Each row comes from the steps of one walk. Every step used is in the known rows, and no mark comes twice. Write the walk behind each row, first mark first.
Each row is shifted at random along 3 fixed directions that mean nothing.
Known rows:
logula/bilu/mitu/panikop/fipu/fefez/mita: 374 43 209 -162 49 -332 -8 27 238 36 -81 261 -121 156 -193 265 110 66 66
 -210 227 -224 -32 130 -107 133 -171 130 -199 34 208 75 85 45 -114 252
 81 -148 -26 -154 35 149 35 -362 105 106 88 -68 -22 -151 -280 -37 -183
 -138 188 60 -28 -76
bofe/panikop/fipu/zule/mita/fova/tade/fefez: 475 22 -645 -8 297 -114 177 -288 58 -84 178 233 451 222 -132 220 -344
 -95 -31 -160 -95 196 -237 465 -255 -209 -224 10 -36 -24 -530 495 128
 115 255 22 -207 626 -83 192 307 -285 455 465 89 318 -241 517 20 191 443
 -46 -76 531 5 542 131 -564
bilu/panikop/fipu/zule/kufel/fova: 488 239 390 -237 86 -287 -16 234 61 45 -261 -56 -260 215 -38 197 -22 -50
 127 -50 106 -370 -40 98 22 214 -16 -22 58 196 176 -89 -231 12 -6 37 -75
 -96 107 -209 -23 294 -119 -206 112 -81 214 -160 -35 -182 -206 -65 -102
 -324 181 -1 40 -4
tade/zule/mita/fova/vanemi/bilu/mitu/fipu/fefez/bofe: -121 -28 170 -142 -29 69 228 -7 57 109 -167 353 223 -105 17 249 5 121
 275 -159 199 -14 -87 -325 46 173 -434 -176 -60 -95 136 -8 160 75 202 50
 -81 266 -71 148 -319 -183 261 -477 97 113 60 199 73 28 18 41 -238 -67
 -27 -107 131 5
panikop/bilu/mitu/fipu/zule/mita/fova: 424 43 -47 -90 220 -155 96 -20 148 69 -144 191 166 114 -48 256 -127 103
 71 -179 -13 -59 -91 267 -150 40 -164 -4 -44 132 -144 109 -22 127 143 1
 -152 243 55 -48 -92 5 229 56 104 113 3 184 -4 41 101 -87 -158 -20 -36
 76 135 -261
kufel/fova/vanemi/logula/bilu/panikop/fipu/zule/mita/tade/fefez: 196 131 235 -140 36 -175 45 69 18 9 -279 -64 -60 127 -58 184 33 5 184
 -45 -20 -103 4 -17 8 174 -136 -62 32 -26 158 -27 -126 58 192 21 -237
 -118 126 125 -89 76 -166 -382 172 -66 56 -85 42 35 77 -220 27 -223 144
 6 79 -17
mita/tade/fefez/bofe/panikop/fipu: -111 -127 148 -187 -78 46 112 -147 252 58 -99 60 -109 95 -147 345 -25 -9
 321 -282 270 -24 34 -334 95 115 -213 115 -31 -54 307 66 116 88 217 52
 -37 77 -96 180 -163 -269 22 -255 31 211 48 162 -29 -136 -58 109 -210
 -51 114 33 -90 93
vanemi/logula/kufel/fova/zule/mita: 231 330 -184 -112 206 -26 -46 251 -344 -31 -263 28 193 241 133 50 -21
 -203 205 117 113 44 -188 143 -100 221 -170 -385 236 141 -217 131 26 243
 116 19 -118 302 -18 136 129 -113 68 -113 75 -134 67 12 37 -6 127 -81 2
 53 62 90 140 -197
mita/tade/fefez/panikop/bilu/mitu/zule/kufel/fova/vanemi/logula: 337 74 39 -213 211 -304 60 42 -177 12 -220 13 171 120 -60 148 81 -115 34
 -156 -168 -126 -42 153 12 89 -121 49 107 116 15 -33 -70 -7 1 -57 55 -14
 -113 -22 197 49 22 -265 68 -29 141 -133 -10 -111 -23 -314 -85 81 22 131
 138 -96
logula/bilu/panikop/fipu/bofe/mita/tade/zule/kufel: 497 97 -58 -97 202 -286 52 -8 113 -35 24 101 134 218 -160 67 -155 -78 30
 -76 116 -79 -221 347 -71 42 -96 -75 -5 64 -231 331 7 153 155 121 -130
 272 -4 9 75 23 148 178 95 89 -57 114 -63 29 106 -4 63 183 91 171 151
 -280
mita/tade/fefez/panikop/bilu/mitu/zule: -181 -87 698 -221 -97 35 53 -20 225 166 -443 -246 -514 55 -34 372 181 75
 399 -324 89 -239 223 -563 285 331 -139 157 102 54 622 -350 -271 47 158
 -72 -129 -380 102 101 -514 -9 -217 -638 52 -19 342 -94 28 -133 -194 45
 -270 -522 68 -342 -54 375
logula/zule/mita/fova/kufel: 327 140 87 -135 -55 -361 7 247 -123 0 -240 127 116 71 164 69 63 -18 226
 -85 -9 -140 -149 11 26 206 -137 -164 168 -7 106 -91 92 178 -115 -14 -22
 230 45 -193 129 114 -169 -247 8 -163 -70 -120 26 -51 -95 -223 -18 -134
 -39 92 16 -93
panikop/bilu/mitu/fipu/zule/kufel/fova: 286 181 216 -145 277 -20 49 71 63 111 -319 -77 -165 246 18 241 -177 -27
 195 -47 124 -239 -17 122 -35 231 -94 -68 84 281 -7 -54 -299 97 167 -23
 -199 37 80 26 -208 38 154 -64 176 -46 217 45 -7 -94 -15 45 -217 -258 84
 -107 155 9
vanemi/tade/fefez/bofe/panikop/fipu/mita: 331 65 -163 -16 250 -28 18 -227 201 -89 -15 -169 -217 333 -329 373 -7
 -110 141 -107 58 -41 11 -41 -294 89 -75 143 -200 97 -10 375 -12 -29 300
 47 -272 163 37 114 118 -155 245 -8 83 289 54 140 -57 39 2 70 52 111 204
 201 19 -122
vanemi/bilu/mitu/zule/mita/tade/fefez/bofe: -243 69 265 -181 13 163 123 2 130 21 -296 46 -84 -29 -39 236 10 89 304
 -233 164 61 100 -410 132 204 -276 -156 93 -51 280 -59 -94 96 311 -93
 -198 -38 26 252 -429 -89 88 -572 165 48 170 91 61 186 87 96 -255 -186
 86 -216 61 83
zule/mita/fova/tade/fefez/fipu: 304 62 -50 -40 -24 -222 105 -78 30 -21 -63 63 86 77 -30 235 34 -9 189
 -155 -134 8 -121 -35 3 72 -168 36 75 -26 -3 82 3 64 65 6 -113 139 30 39
 140 -122 -65 -221 26 113 -46 97 6 51 133 -198 7 94 6 224 -6 -188
zule/mita/fova/tade: 154 147 41 -75 -119 -103 64 19 -52 98 -267 -1 24 74 86 227 -68 3 305
 -116 2 -88 -89 -179 78 114 -103 -39 196 -56 105 -55 -134 150 131 -23
 -182 151 136 66 -92 -142 -134 -239 54 -40 35 47 24 16 150 -147 3 -164 8
 34 42 -63
panikop/bilu/mitu/fipu/zule/kufel: 447 117 -107 -158 345 -232 55 67 92 -25 -79 245 157 200 -81 146 -113 -55
 -32 -138 55 -126 -139 405 -139 33 -156 -67 -5 220 -197 192 15 87 14 71
 -13 193 -98 -70 113 68 341 92 125 40 51 106 -26 0 -17 -86 -236 143 37
 128 150 -255
logula/bilu/panikop/fipu/mita/tade/zule/kufel/fova: 661 200 82 -116 194 -404 8 128 18 16 -87 -29 17 217 -76 73 -53 -90 55 10
 -52 -157 -175 447 -59 120 -55 5 63 151 -239 148 -189 85 20 45 -173 73
 102 -136 212 242 -53 -6 133 -20 12 -56 -76 22 2 -145 19 14 125 142 163
 -254
logula/bilu/panikop/fipu/fefez/bofe/mita: 113 -59 10 -200 152 -30 -36 -48 201 48 -23 135 40 255 -259 192 -187 -20
 153 -229 422 -52 -79 75 -69 95 -144 -49 -127 61 87 278 71 180 167 208
 -69 119 -16 104 -160 -161 129 16 76 164 -9 230 -32 -209 -39 152 -105
 -12 160 67 -29 -91
fefez/bofe/mita/tade/zule/kufel/fova/vanemi/logula/bilu/panikop: 52 155 121 73 340 172 35 -264 -256 78 -372 -670 -201 428 -42 171 -284
 -239 437 188 16 -76 -18 -102 19 310 12 -292 355 237 -168 162 -531 142
 649 -159 -574 154 244 466 -284 -265 35 39 144 -157 145 69 -3 -15 417
 120 282 -89 44 -183 273 98
mitu/zule/mita/fova/tade/fefez/bofe: 99 137 -5 -82 42 36 132 -99 -15 35 -182 -85 -34 96 -14 263 -107 23 283
 -106 -95 17 -26 -227 36 105 -148 -85 146 30 2 64 -209 40 287 -156 -317
 186 124 180 -120 -118 39 -206 112 142 43 97 30 166 287 -22 -16 -19 54
 58 116 -103
mitu/fipu/bofe/panikop: 131 155 67 -41 79 9 55 -8 215 85 -154 41 -152 231 -99 301 -136 16 229
 -113 242 -209 -20 -198 -168 182 -126 73 -59 0 185 113 45 43 200 147 -91
 152 -66 51 -92 -250 165 -232 121 102 75 47 -53 -109 -73 43 -5 -144 77
 45 33 53
bilu/mitu/zule/kufel/fova: 442 324 -55 -114 411 -80 -37 92 -131 -6 -257 -141 -9 309 22 138 -232
 -193 105 54 36 -158 -84 242 -126 136 -33 -207 237 313 -213 108 -342 52
 165 -77 -168 135 53 39 54 70 215 17 153 -112 160 13 1 27 185 -20 -46
 -25 84 7 207 -202
mitu/fipu/bilu/panikop: 198 88 281 -94 202 -115 -1 62 161 135 -231 -66 -241 185 -83 232 7 61 198
 -125 122 -234 -10 -90 -75 306 -138 25 -9 77 196 33 -109 66 57 122 -200
 -52 -7 -15 -138 -70 31 -308 102 -66 155 13 -56 -51 -131 -62 -70 -229
 101 -48 32 92
fefez/mita/fova/tade: 301 45 -282 -5 173 -49 45 -271 -141 50 -51 -104 157 237 -75 307 -243
 -151 234 -87 8 31 -143 95 -37 20 -50 -67 170 107 -304 259 -169 150 254
 -7 -270 374 93 205 49 -269 156 251 19 91 -68 226 -1 41 355 -43 85 244
 30 181 121 -298
fipu/panikop/bilu/mitu/zule/kufel/fova/vanemi/tade/fefez/bofe: 375 134 170 -165 333 -278 51 35 5 -1 -261 -153 -184 171 -139 230 98 -69
 93 -32 -168 -299 0 43 -99 178 -44 68 -43 208 133 43 -232 -100 45 -50
 -104 -76 18 -83 139 107 56 -336 130 46 227 -158 -24 -134 -146 -205 -72
 -104 158 46 147 42
mita/tade/zule/kufel: 465 259 159 -56 16 -386 86 111 -114 -35 -215 -129 -175 153 -15 148 143
 -138 182 14 -206 -225 -86 -3 68 189 -2 30 245 145 18 -6 -211 16 57 -75
 -66 -2 71 -131 231 174 -156 -244 60 -145 105 -212 -70 56 -2 -201 108
 -31 36 39 133 -52
tade/zule/kufel/fova/vanemi: 10 195 399 -236 -171 -127 116 357 -197 144 -324 113 -22 -1 148 157 48
 -87 340 29 157 -279 -89 -324 250 290 -148 -147 271 77 298 -306 -88 106
 -59 -9 105 23 -64 -28 -31 33 -198 -579 58 -225 188 -206 -8 -238 -156
 -161 -158 -240 75 -171 51 143
kufel/fova/vanemi/tade: -24 173 -38 -264 -53 15 13 309 -110 72 -244 264 234 -15 -5 221 -37 -120
 239 -69 336 -118 -99 -242 64 132 -151 -126 110 -9 225 -65 83 168 -59
 136 134 100 -80 90 19 -203 -15 -446 43 -114 81 -51 10 -172 -112 -214
 -173 -57 133 -55 -30 -42
zule/kufel/fova/vanemi/mitu/fipu/bofe/mita: 114 212 -79 -260 -55 20 130 288 -56 67 -105 583 442 -15 6 156 -224 55
 117 -115 404 -163 -231 -135 -20 80 -299 -126 7 -70 127 -36 142 126 4
 181 184 356 -215 29 -68 -234 240 -305 127 25 57 -22 -38 -136 -88 -90
 -166 -11 62 74 71 -193
bilu/panikop/fipu/bofe/mita/tade/fefez: 366 7 -53 -28 335 -91 21 -318 174 -68 -72 -248 -253 343 -250 313 -168
 -113 152 -164 48 -37 -50 -68 -190 115 -63 54 -159 60 -80 404 -176 -36
 424 95 -429 176 137 216 -165 -175 175 245 92 242 60 260 12 94 291 118
 230 5 167 188 108 -133
fefez/bofe/panikop/bilu: 159 -69 -235 -105 272 -126 -10 -101 41 74 10 69 203 275 -222 237 -179
 -120 124 -195 154 10 -63 243 -193 12 -42 84 -1 149 -82 351 168 172 134
 104 62 289 -190 35 222 -311 194 118 15 159 -47 198 -100 -349 -33 -55
 -107 302 22 221 15 -140
vanemi/logula/kufel/fova/tade: 112 270 20 -112 115 17 -97 125 -218 44 -362 -266 -81 304 69 183 -26 -238
 311 56 179 -131 -52 -134 21 230 -42 -216 300 107 33 54 -174 156 174 31
 -199 29 83 177 -17 -157 -53 -215 80 -200 192 -135 14 -48 16 -109 45
 -137 145 -70 106 15
panikop/bilu/mitu/fipu/bofe/fefez/mita/zule/kufel: 283 -31 -11 -135 50 -182 154 -35 226 52 -27 393 74 104 -117 261 -127 100
 93 -278 253 -87 -111 147 20 51 -175 33 -206 40 -32 110 205 159 98 169
 68 347 -103 -34 -111 -20 223 103 62 255 -8 157 8 -176 -76 113 -211 74
 62 125 43 -146
vanemi/logula/bilu/panikop/fipu/fefez/bofe/mita/fova/kufel: 233 -64 101 -165 161 -133 -57 -107 -71 56 -133 -13 35 278 -158 149 -23
 -73 240 -193 313 -89 -75 -59 -87 202 -166 -144 -65 20 51 169 130 166
 212 153 -254 268 53 7 -182 -50 33 15 -15 98 21 93 43 -141 -43 57 108
 -78 57 85 56 -39
bofe/mita/tade/zule/kufel/fova/vanemi/mitu/fipu/fefez: 519 353 -189 148 322 30 163 -252 -227 -37 -242 -313 -130 367 -81 305
 -223 -172 211 186 -221 -181 -118 -37 -199 193 -119 3 176 195 -293 186
 -576 -82 530 -81 -460 253 202 229 1 -190 275 129 192 -22 162 92 -35 201
 403 45 312 -16 -2 108 335 -174
fefez/panikop/bilu/mitu/fipu: 222 -20 290 -222 58 -243 -46 139 180 93 -156 205 -22 94 -115 265 150 12
 92 -255 148 -224 -4 14 -70 159 -174 152 -82 82 318 -49 163 61 -182 207
 193 -179 -142 -154 9 -11 32 -415 -3 43 162 -94 -76 -313 -400 -166 -260
 -121 39 4 -61 23
vanemi/mitu/fipu/mita/zule/kufel/fova: 701 386 -225 -7 364 -174 52 60 -162 -101 -99 17 70 292 -51 182 -182 -86
 39 109 -148 -111 -188 379 -267 123 -112 -72 70 227 -410 223 -272 4 207
 -2 -242 287 74 -20 230 56 299 104 179 8 41 -10 -58 150 139 -91 117 144
 16 225 249 -386
tade/fefez/bofe/mita: 68 71 40 46 311 136 17 -299 -46 -20 -207 -529 -415 433 -204 339 -172
 -175 370 -28 4 -33 69 -310 -137 277 34 -39 98 242 33 242 -368 18 518
 -93 -453 78 163 339 -181 -291 97 27 94 84 131 140 -27 -11 283 170 239
 -58 127 -16 91 56
fefez/fipu/panikop/bilu/mitu/zule/kufel/fova: 415 81 154 -221 251 -186 49 116 122 121 -153 177 92 147 -64 202 -108 20
 54 -136 156 -240 -79 337 1 141 -158 -4 20 242 -5 -26 -71 138 -48 38 120
 35 -146 -171 22 65 149 -108 86 12 152 77 -59 -276 -169 -32 -339 -75 28
 29 61 -93
bofe/mita/fova/tade/zule: 739 230 -359 88 189 -354 27 -111 -269 -88 20 -57 191 280 -171 226 -42
 -231 34 61 -257 -73 -194 248 -237 -38 29 51 201 93 -361 344 -95 84 148
 39 -195 307 108 -70 422 -41 79 234 -21 50 -68 -40 -78 85 214 -281 323
 371 3 371 196 -467
zule/mita/fova/vanemi/tade/fefez/bofe: 90 10 -358 6 359 86 121 -279 -85 -45 -122 -230 129 190 -82 248 -216 -143
 277 -44 -125 170 -122 -80 -159 88 -123 -173 30 131 -260 366 -158 20 423
 -135 -391 440 82 407 20 -406 294 69 85 144 -69 351 49 157 487 -29 140
 258 24 125 153 -185
bilu/panikop/fipu/fefez: 406 121 368 -155 69 -329 -87 52 151 16 -238 -118 -446 259 -165 296 169
 -54 152 -147 90 -337 29 -141 -95 236 -49 128 -126 83 343 49 -126 -84 35
 174 -124 -212 123 -181 -44 182 -145 -299 56 8 224 -103 -11 -165 -226
 -59 60 -355 191 30 -15 110
fefez/fipu/zule/kufel/fova/vanemi/mitu/bilu: 378 272 -16 -135 181 -151 126 145 -112 11 -108 287 302 84 -27 170 -124
 -7 50 -14 46 -224 -132 246 -52 111 -178 -90 174 185 -41 -5 -94 97 25 42
 140 109 -179 -99 220 1 227 -242 142 -87 97 -107 -43 -175 -104 -204 -192
 130 -20 115 117 -228
bofe/mita/tade/zule/kufel/fova/vanemi/mitu/fipu/bilu/panikop: 582 226 58 -43 151 -324 130 109 -116 34 -135 137 162 92 -86 156 26 18 26
 24 -149 -271 -183 138 -85 143 -176 80 128 17 -46 35 -171 25 42 76 -84
 148 -22 -133 179 37 49 -219 99 -81 113 -165 -113 26 -65 -276 62 35 15
 163 184 -228
bilu/mitu/zule/kufel/fova/vanemi/tade: 462 355 -208 -147 325 -152 -29 193 -160 -83 -233 71 207 172 -19 135 -93
 -220 15 77 17 -195 -142 197 -137 29 -72 -206 184 188 -144 119 -173 20
 26 7 -28 143 9 -1 224 69 229 -152 119 -115 129 -105 15 46 67 -233 -49
 94 106 62 175 -277
tade/fefez/bofe/panikop/bilu/mitu/fipu: -16 -139 73 -186 188 -74 40 -42 257 48 -37 226 35 134 -178 269 23 9 139
 -299 242 -7 1 -59 -141 92 -253 104 -144 21 200 170 293 62 35 171 62 101
 -223 68 -15 -213 217 -306 48 244 78 128 -48 -194 -219 -10 -315 103 97
 88 -34 6
bofe/fefez/fipu/panikop/bilu/mitu/zule/mita/tade: 269 -46 58 -164 -143 -207 152 39 401 109 -119 488 151 -47 -156 293 16
 210 55 -394 193 -128 5 74 83 -15 -249 230 -137 -90 281 -81 202 185 -15
 132 250 4 -139 -193 -88 -13 4 -223 31 164 24 136 -24 -200 -178 -31 -380
 -141 -19 92 -102 -98

Which walk is each row?
-24 83 285 -315 -177 25 147 185 118 148 -124 381 102 -51 -41 234 30 158
 175 -211 303 -198 -22 -196 166 135 -332 82 64 -102 397 -191 70 158 -49
 35 131 78 -232 -51 -76 -69 30 -560 115 95 177 -86 -57 -161 -330 -20
 -488 -120 158 43 -36 36 -> vanemi/mitu/zule/kufel/fova/tade/fefez/bofe/panikop/fipu/bilu
133 27 228 -210 -239 -314 117 174 -164 6 -220 125 89 -4 59 142 190 55
 231 -157 43 -127 -101 -176 234 232 -131 -127 163 -40 271 -237 92 134
 -86 -121 79 118 -50 -52 86 105 -205 -523 34 -187 -1 -293 -30 -5 -164
 -270 -52 -56 81 -35 -2 28 -> tade/fefez/mita/fova/vanemi/logula/zule/kufel
304 62 221 10 144 -98 -64 -219 173 52 -148 -234 -394 346 -297 392 -72
 -44 190 -168 226 -171 86 -124 -226 230 -1 99 -217 51 181 220 -104 8 337
 195 -298 12 98 30 -206 -72 90 -42 82 139 171 45 -29 -193 -90 152 171
 -158 210 52 30 44 -> vanemi/bilu/panikop/fipu/bofe/fefez/mita
290 185 27 -103 -10 21 128 -142 -50 24 -184 -63 -170 267 -82 324 -209
 -69 290 -3 137 -211 -85 -88 117 131 -80 -33 55 90 -17 77 -276 128 344 8
 -243 186 194 119 -182 -81 2 164 96 172 101 141 22 -170 119 188 14 -166
 125 132 86 -43 -> panikop/fipu/fefez/bofe/mita/zule/kufel/fova/tade
310 214 134 -157 205 -39 127 -78 53 26 -136 -59 -177 236 -140 232 -195
 10 135 -94 97 -174 -35 28 -21 162 -100 -23 22 92 8 102 -251 51 237 17
 -304 49 81 62 -118 58 113 -45 178 190 214 51 -22 -34 8 97 -127 -80 229
 153 115 -70 -> mitu/bilu/panikop/fipu/zule/kufel/fova/tade/fefez/bofe/mita
405 229 149 -192 205 -216 102 122 71 -85 -248 95 -163 111 -50 243 82 -88
 71 -36 15 -283 -61 -39 -96 152 -193 -17 -84 86 149 0 -118 -117 -19 69
 -91 -64 27 -22 72 159 161 -412 155 20 235 -120 59 37 -155 -133 -188
 -140 217 60 88 -55 -> bilu/mitu/panikop/fipu/zule/kufel/fova/vanemi/tade/fefez
249 0 439 -204 48 -163 32 -61 13 146 -218 102 -189 77 -44 307 121 114
 257 -276 242 -229 -9 -262 3 314 -275 0 -95 -12 261 -118 -30 35 82 162
 -208 118 29 -157 -303 143 38 -330 16 90 275 5 52 -92 -233 77 -125 -283
 66 -37 43 60 -> vanemi/mitu/bilu/panikop/fipu/fefez/mita/fova/kufel
292 62 319 -215 10 -255 31 168 -9 54 -202 217 67 22 15 149 66 46 165
 -208 134 -157 -72 -54 -5 195 -247 -148 -10 -76 145 -77 138 112 14 114
 -165 176 29 -190 -170 186 -7 -293 27 -10 96 29 64 -43 -190 -100 -126
 -181 4 51 34 -84 -> vanemi/bilu/panikop/fipu/zule/mita/fova/kufel
246 223 314 -21 35 -114 88 -47 -87 -30 -283 -344 -411 236 53 268 26 -133
 363 65 -150 -217 -19 -185 172 300 -52 -45 243 146 89 -99 -374 32 210
 -66 -277 -97 182 130 -31 4 -203 -282 89 -46 167 -83 33 -68 47 -49 53
 -177 74 22 49 103 -> mita/zule/kufel/fova/tade/fefez/fipu
292 180 -267 -83 218 -110 98 37 -120 -120 -63 124 245 158 33 91 20 -125
 154 -8 9 132 -227 149 -56 147 -259 -251 22 68 -292 292 152 155 185 34
 -101 387 -71 173 169 -183 122 -4 81 141 -78 139 74 91 239 -51 32 224 51
 271 127 -268 -> vanemi/logula/kufel/fova/zule/mita/tade/fefez/fipu/bofe
631 -29 -32 -93 20 -416 94 23 280 90 -39 395 219 50 -188 265 20 184 -54
 -331 -4 -162 -57 343 -132 -40 -140 263 -161 20 88 20 194 128 -78 102
 211 119 -110 -371 167 88 43 -73 -7 178 -31 59 -69 -241 -196 -171 -188
 -1 -63 248 -36 -264 -> bofe/fefez/fipu/panikop/bilu/mitu/zule/mita/fova
129 92 208 -164 229 19 3 18 66 166 -292 -134 -100 268 -44 241 -200 -38
 235 -108 204 -215 47 65 -12 162 -34 -22 160 240 117 -25 -207 138 209
 -72 -66 96 -14 3 -154 -54 85 -138 114 34 224 18 -52 -320 -96 95 -252
 -178 66 -98 85 76 -> fefez/bofe/panikop/bilu/mitu/zule/kufel/fova
431 122 349 -109 -68 -383 131 61 316 -55 -179 139 -228 -1 -119 276 280
 159 79 -204 -174 -266 39 -110 51 135 -190 196 -53 -30 357 -125 -41 -69
 -30 9 60 -271 20 -227 30 250 -156 -580 88 80 117 -155 -19 70 -165 -184
 -127 -274 55 55 -37 -25 -> bilu/mitu/zule/mita/tade/fefez/fipu/panikop
198 10 146 -209 -28 -192 113 29 221 111 -225 200 -2 28 -93 257 44 137
 105 -351 15 -152 23 2 108 69 -177 186 -62 12 233 -80 -59 83 40 9 96 -51
 11 -103 -148 43 -31 -262 83 118 110 118 16 -114 -51 -31 -275 -237 -4 14
 0 -13 -> fipu/fefez/panikop/bilu/mitu/zule/mita/tade
27 -25 -88 -10 245 287 113 -341 213 -51 -90 -241 -289 304 -229 433 -162
 -82 331 -88 183 61 32 -209 -99 157 -169 -43 -134 90 -77 329 -90 92 557
 -23 -448 301 105 405 -260 -307 346 112 89 305 53 385 35 86 190 325 -53
 66 137 28 41 -25 -> vanemi/tade/fefez/bofe/panikop/fipu/mita/zule
456 115 -10 7 144 -310 6 -9 124 -98 -128 34 8 140 -186 207 113 6 77 -84
 -64 -212 -101 -83 -255 86 -56 95 -104 -59 140 152 25 -18 72 156 -177 41
 125 -16 91 -48 52 -358 98 93 -22 -231 -21 120 -88 -339 262 -19 107 117
 95 -185 -> logula/bilu/mitu/fipu/bofe/mita/fova/vanemi/tade/fefez
370 81 110 140 163 -34 -4 -371 78 134 -378 -523 -373 368 -64 394 -145
 -46 275 -135 -237 -192 123 -47 -125 126 42 195 123 134 78 11 -488 40
 420 -105 -438 -22 306 102 -225 -145 -6 76 55 73 192 103 28 -122 209 42
 118 -282 -48 31 113 23 -> bofe/fefez/panikop/bilu/mitu/zule/mita/fova/tade
-2 -94 132 -148 149 161 126 -149 30 109 -315 -167 -33 121 -55 277 -124
 -7 276 -256 89 -97 -10 -267 133 172 -151 -48 123 87 144 -121 -248 124
 283 -143 -243 177 65 265 -383 -237 193 -183 36 44 218 185 23 -13 83 66
 -166 -106 -11 -165 61 41 -> bofe/mita/fova/vanemi/tade/fefez/panikop/bilu/mitu/zule/kufel
35 -82 337 6 -42 -35 168 -283 310 144 -235 -279 -421 174 -136 382 38 162
 371 -191 -54 -155 120 -303 51 262 -105 259 -53 -15 355 -13 -182 71 356
 -96 -287 -27 75 114 -228 -196 -148 -263 110 166 90 135 -54 -102 18 92
 -37 -330 85 9 -42 233 -> zule/mita/tade/fefez/bofe/panikop/fipu/bilu
616 88 151 1 212 -238 -1 -203 171 27 -187 -105 -256 289 -169 376 -56 15
 138 -122 64 -299 -31 -45 -288 138 -36 137 -167 77 100 185 -131 -35 240
 122 -270 75 166 -112 -155 0 137 17 55 177 152 -32 -11 -95 -33 16 193
 -229 89 108 110 -114 -> bilu/mitu/panikop/fipu/bofe/mita/fova
146 -216 21 -206 -131 -219 151 -68 168 73 53 370 241 7 -155 309 11 76
 181 -322 157 -97 -100 -171 8 -20 -236 172 -159 -129 220 63 330 37 16 96
 93 292 -163 -67 82 -164 45 -222 -18 302 -103 67 -26 -230 -159 -147 -141
 92 54 236 -73 -136 -> tade/fefez/bofe/panikop/fipu/mita/fova/vanemi
106 116 24 -259 -80 -173 193 158 -78 -10 -73 263 94 11 30 134 -53 -13
 234 -142 62 -52 -155 -86 244 96 -187 -73 66 -23 -1 -8 18 112 9 -8 -15
 240 -9 47 61 12 -80 -226 101 151 -30 10 53 -34 13 -75 -204 51 136 177
 44 -115 -> fipu/mita/zule/kufel/fova/tade/fefez/bofe
